Below is a small trained network, with its code and all its weights. Each question gives an input and a target symbol and asks what happens when units are switched off, that is, made to give their printed mean instead of their output.

import numpy as np


def w(rows, s, z=0):
    codes = np.array(rows[::2]) - 128.0
    scale = np.full(codes.shape[1], s)
    scale[-1] = z or s
    return codes * scale


def f(y):
    return np.maximum(y, 0)


def softmax(a):
    e = np.exp(a - a.max(-1, keepdims=True))
    return e / e.sum(-1, keepdims=True)


def log_softmax(a):
    a = a - a.max(-1, keepdims=True)
    return a - np.log(np.exp(a).sum(-1, keepdims=True))


def net(x, mask):
    ids = ['βγδεηλμξπστφ'.index(c) for c in x.split()]
    T = len(ids)
    res = E[ids] + P[:T]
    u = 0
    for l in range(2):
        r = res
        for j in range(2):
            rows = slice(4 * j, 4 * j + 4)
            q, k, v = (r @ M[l][rows].T for M in (Q, K, V))
            z = softmax(np.where(np.tri(T) > 0, q @ k.T / 4**0.5, -1e9)) @ v
            o = O[l][rows]
            res = res + np.where(mask[u + j], z, o[:, -1]) @ o[:, :-1]
        u += 2
        y = f(res @ A[l][:, :-1].T + A[l][:, -1])
        res = res + np.where(mask[u : u + 8], y, B[l][:, -1]) @ B[l][:, :-1]
        u += 8
    return log_softmax(res[-1] @ U[:, :-1].T + U[:, -1])


Q, K, V, O, A, B = {}, {}, {}, {}, {}, {}
E = w([
[175,104,107,154,156],'β',
[124,67,69,171,115],'γ',
[146,166,107,117,109],'δ',
[126,136,151,138,69],'ε',
[137,124,98,204,88],'η',
[166,90,93,103,108],'λ',
[194,189,121,155,179],'μ',
[84,108,186,154,251],'ξ',
[63,171,119,166,120],'π',
[72,110,153,73,104],'σ',
[80,149,128,64,160],'τ',
[62,145,111,155,120],'φ',
],0.026)
P = w([
[255,130,94,95,142],'0',
[217,121,91,78,144],'1',
[197,118,102,78,149],'2',
[182,128,116,83,146],'3',
[166,135,117,88,142],'4',
[152,142,123,92,140],'5',
[147,155,133,99,135],'6',
[140,155,137,101,132],'7',
[141,162,150,106,132],'8',
[136,159,146,109,126],'9',
[123,151,122,113,128],'10',
],0.0088)
Q[0] = w([
[165,142,148,69,160],'L0H0',
[44,48,128,176,138],'L0H0',
[76,70,130,190,86],'L0H0',
[193,87,215,181,113],'L0H0',
[220,145,210,144,248],'L0H1',
[216,121,136,153,241],'L0H1',
[96,70,156,61,145],'L0H1',
[100,111,105,254,108],'L0H1',
],0.0082)
K[0] = w([
[116,157,166,60,155],'L0H0',
[118,82,136,168,162],'L0H0',
[150,99,167,207,120],'L0H0',
[67,139,142,174,129],'L0H0',
[153,138,116,2,68],'L0H1',
[146,211,161,70,79],'L0H1',
[133,209,85,154,226],'L0H1',
[204,94,145,163,68],'L0H1',
],0.01)
V[0] = w([
[97,39,210,180,200],'L0H0',
[3,190,96,62,150],'L0H0',
[26,94,122,60,57],'L0H0',
[36,43,193,120,138],'L0H0',
[117,120,183,101,177],'L0H1',
[32,142,255,153,126],'L0H1',
[94,106,126,75,192],'L0H1',
[156,146,113,31,43],'L0H1',
],0.0075)
O[0] = w([
[174,11,123,195,169,69],'L0H0',
[203,107,59,124,200,88],'L0H0',
[96,53,144,132,212,55],'L0H0',
[103,53,91,54,104,33],'L0H0',
[108,165,165,3,146,131],'L0H1',
[145,187,196,159,103,2],'L0H1',
[125,28,36,185,172,161],'L0H1',
[126,46,71,78,153,123],'L0H1',
],0.0051,0.004)
A[0] = w([
[142,139,98,85,153,118],'L0N0',
[121,136,150,70,106,226],'L0N1',
[166,98,65,125,161,4],'L0N2',
[2,124,137,60,120,136],'L0N3',
[224,100,66,146,134,109],'L0N4',
[158,92,76,129,117,193],'L0N5',
[125,146,175,115,166,182],'L0N6',
[101,215,153,114,97,169],'L0N7',
],0.011,0.0026)
B[0] = w([
[77,167,150,46,125,189],'L0N0',
[150,126,189,12,134,193],'L0N1',
[52,58,143,127,152,198],'L0N2',
[220,138,139,85,171,221],'L0N3',
[126,216,110,1,104,228],'L0N4',
[165,149,130,151,44,197],'L0N5',
[149,180,128,152,115,176],'L0N6',
[166,43,142,116,191,253],'L0N7',
],0.0065,0.0076)
Q[1] = w([
[47,118,123,169,102],'L1H0',
[175,112,82,77,184],'L1H0',
[126,87,180,108,178],'L1H0',
[205,129,105,255,87],'L1H0',
[148,89,151,22,112],'L1H1',
[93,254,98,37,199],'L1H1',
[91,207,173,141,196],'L1H1',
[173,176,220,121,133],'L1H1',
],0.0095)
K[1] = w([
[70,103,96,115,2],'L1H0',
[28,165,194,153,167],'L1H0',
[203,80,139,138,161],'L1H0',
[190,118,46,185,135],'L1H0',
[96,132,157,133,120],'L1H1',
[98,184,236,28,106],'L1H1',
[117,105,181,161,131],'L1H1',
[47,179,135,126,115],'L1H1',
],0.008)
V[1] = w([
[152,61,121,140,160],'L1H0',
[181,96,127,153,233],'L1H0',
[225,111,172,153,61],'L1H0',
[48,33,191,143,46],'L1H0',
[170,126,87,83,70],'L1H1',
[141,140,138,66,100],'L1H1',
[152,169,1,213,168],'L1H1',
[93,140,64,127,88],'L1H1',
],0.0087)
O[1] = w([
[139,195,170,200,62,135],'L1H0',
[143,180,232,152,125,182],'L1H0',
[159,98,48,113,139,99],'L1H0',
[254,34,131,86,99,23],'L1H0',
[172,252,215,201,123,203],'L1H1',
[253,192,90,79,86,232],'L1H1',
[132,209,61,170,235,2],'L1H1',
[134,72,68,191,145,95],'L1H1',
],0.0074,0.012)
A[1] = w([
[221,134,117,124,103,89],'L1N0',
[167,167,119,108,150,219],'L1N1',
[73,89,77,70,150,203],'L1N2',
[79,112,203,188,95,253],'L1N3',
[85,114,112,90,96,150],'L1N4',
[144,94,187,88,234,9],'L1N5',
[91,16,86,191,179,181],'L1N6',
[132,121,254,62,143,153],'L1N7',
],0.0097,0.0033)
B[1] = w([
[106,89,172,100,126,170],'L1N0',
[96,93,178,199,135,173],'L1N1',
[203,178,143,127,63,131],'L1N2',
[182,127,116,84,151,164],'L1N3',
[120,131,93,137,90,143],'L1N4',
[160,144,81,159,33,153],'L1N5',
[116,74,152,142,245,135],'L1N6',
[96,112,75,149,144,255],'L1N7',
],0.012,0.03)
U = w([
[247,172,18,202,1,203],'β',
[89,48,103,166,134,220],'γ',
[173,167,120,5,168,228],'δ',
[82,102,150,86,153,127],'ε',
[124,115,144,99,116,115],'η',
[237,196,124,49,38,125],'λ',
[108,172,151,134,68,3],'μ',
[166,115,216,115,103,135],'ξ',
[141,156,161,96,78,69],'π',
[61,66,152,28,118,179],'σ',
[75,183,38,36,108,98],'τ',
[60,104,164,157,53,94],'φ',
],0.0088,0.0039)

Each question gives the input, a string of symbols that net reads in full, and the target symbol t.
The units are the heads (4 rows each of Q, K, V and O) and the neurons (one row each of A and B). Each row of codes is followed by its name. A weight is (code - 128) times the scale printed after its matrix; where a second scale follows, it is the last column's (O, A, B and U).
mask holds one flag per unit, layer by layer, with each layer's heads first. A switched-off unit (its flag False) gives its mean, the last column of its rows in O or B, instead of its output. The means were averaged over made-up inputs and are rounded, as every weight is.
A unit's drop is (log p(t) with every unit on - log p(t) with that unit switched off) / (log p(t) with every unit on - log p(t) with every unit switched off).
The circuit of an input: a set's keep is (log p(t) with only the set's units on - log p(t) with every unit switched off) / (log p(t) with every unit on - log p(t) with every unit switched off). Starting from the 12 units with the biggest drops (on a tie, the unit counted first), units are removed one at a time, each time the one whose removal leaves the highest keep (on an exact tie, the one counted first), for as long as the keep stays at least 0.8.
units of the circuit, in order: the units of the circuit, biggest drop first
unit that matters most: the unit with the biggest drop
top k neurons: the k neurons with the biggest drops, biggest first
k most important neurons of layer l: the k neurons of layer l with the biggest drops, biggest first
heads that matter: for each layer, one digit per head in row order, 1 if its drop is at least 0.15 and else 0, layers parted by /
input γ σ λ σ π λ π η η ξ β, target ξ: units of the circuit, in order -> L1H0
input σ φ ε λ ξ ε δ, target ξ: heads that matter -> 10 / 10
input π η γ ξ μ, target ξ: units of the circuit, in order -> L1N1, L1H0
input η λ η γ γ λ η σ τ δ γ, target γ: top 3 neurons -> L1N6, L0N1, L0N0
input λ η η σ μ λ, target σ: units of the circuit, in order -> L0N1, L1N0, L0H0, L1H0
input λ λ γ λ ξ τ δ, target τ: heads that matter -> 11 / 11
input γ λ σ δ, target σ: units of the circuit, in order -> L1N0, L1N5, L1H0
input γ β β μ μ β μ, target μ: top 2 neurons -> L1N1, L1N7
input σ δ λ μ δ λ τ η σ, target τ: units of the circuit, in order -> L1N7, L1H0, L0N3, L1N0
input μ μ σ ξ ε, target τ: heads that matter -> 10 / 11
input η γ δ μ π ξ τ ξ, target γ: 4 most important neurons of layer 0 -> L0N1, L0N4, L0N3, L0N2
input σ δ γ τ μ γ π λ β γ, target γ: units of the circuit, in order -> L1H1, L0N1
input λ λ λ, target λ: 2 most important neurons of layer 1 -> L1N7, L1N0
input ξ π τ λ λ, target τ: 2 most important neurons of layer 0 -> L0N0, L0N2
input λ γ δ τ σ μ, target τ: top neuron -> L0N0
input λ δ γ γ μ, target μ: heads that matter -> 00 / 11
input β σ π σ δ, target σ: top 2 neurons -> L1N0, L1N5
input λ η ε, target ξ: top 2 neurons -> L1N7, L0N4
input μ ε ε, target τ: units of the circuit, in order -> L1H0, L0H0
input ε ε λ δ λ ξ λ π, target ξ: unit that matters most -> L0N3
input ξ π φ σ η τ λ μ, target τ: heads that matter -> 11 / 11
input λ δ β σ η σ μ, target σ: heads that matter -> 10 / 01
input σ τ φ, target λ: top 3 neurons -> L1N3, L1N1, L0N1
input δ ε ξ β, target ξ: 2 most important neurons of layer 1 -> L1N0, L1N1
input π τ β, target τ: top 3 neurons -> L0N4, L0N2, L0N0
input λ λ π, target ξ: top 2 neurons -> L1N7, L0N4
input γ γ φ η φ ε τ λ δ, target τ: 3 most important neurons of layer 0 -> L0N0, L0N3, L0N1
input λ λ δ δ β δ ε τ λ, target τ: unit that matters most -> L1H0
input η ξ β η β φ σ δ λ, target σ: 2 most important neurons of layer 0 -> L0N1, L0N4
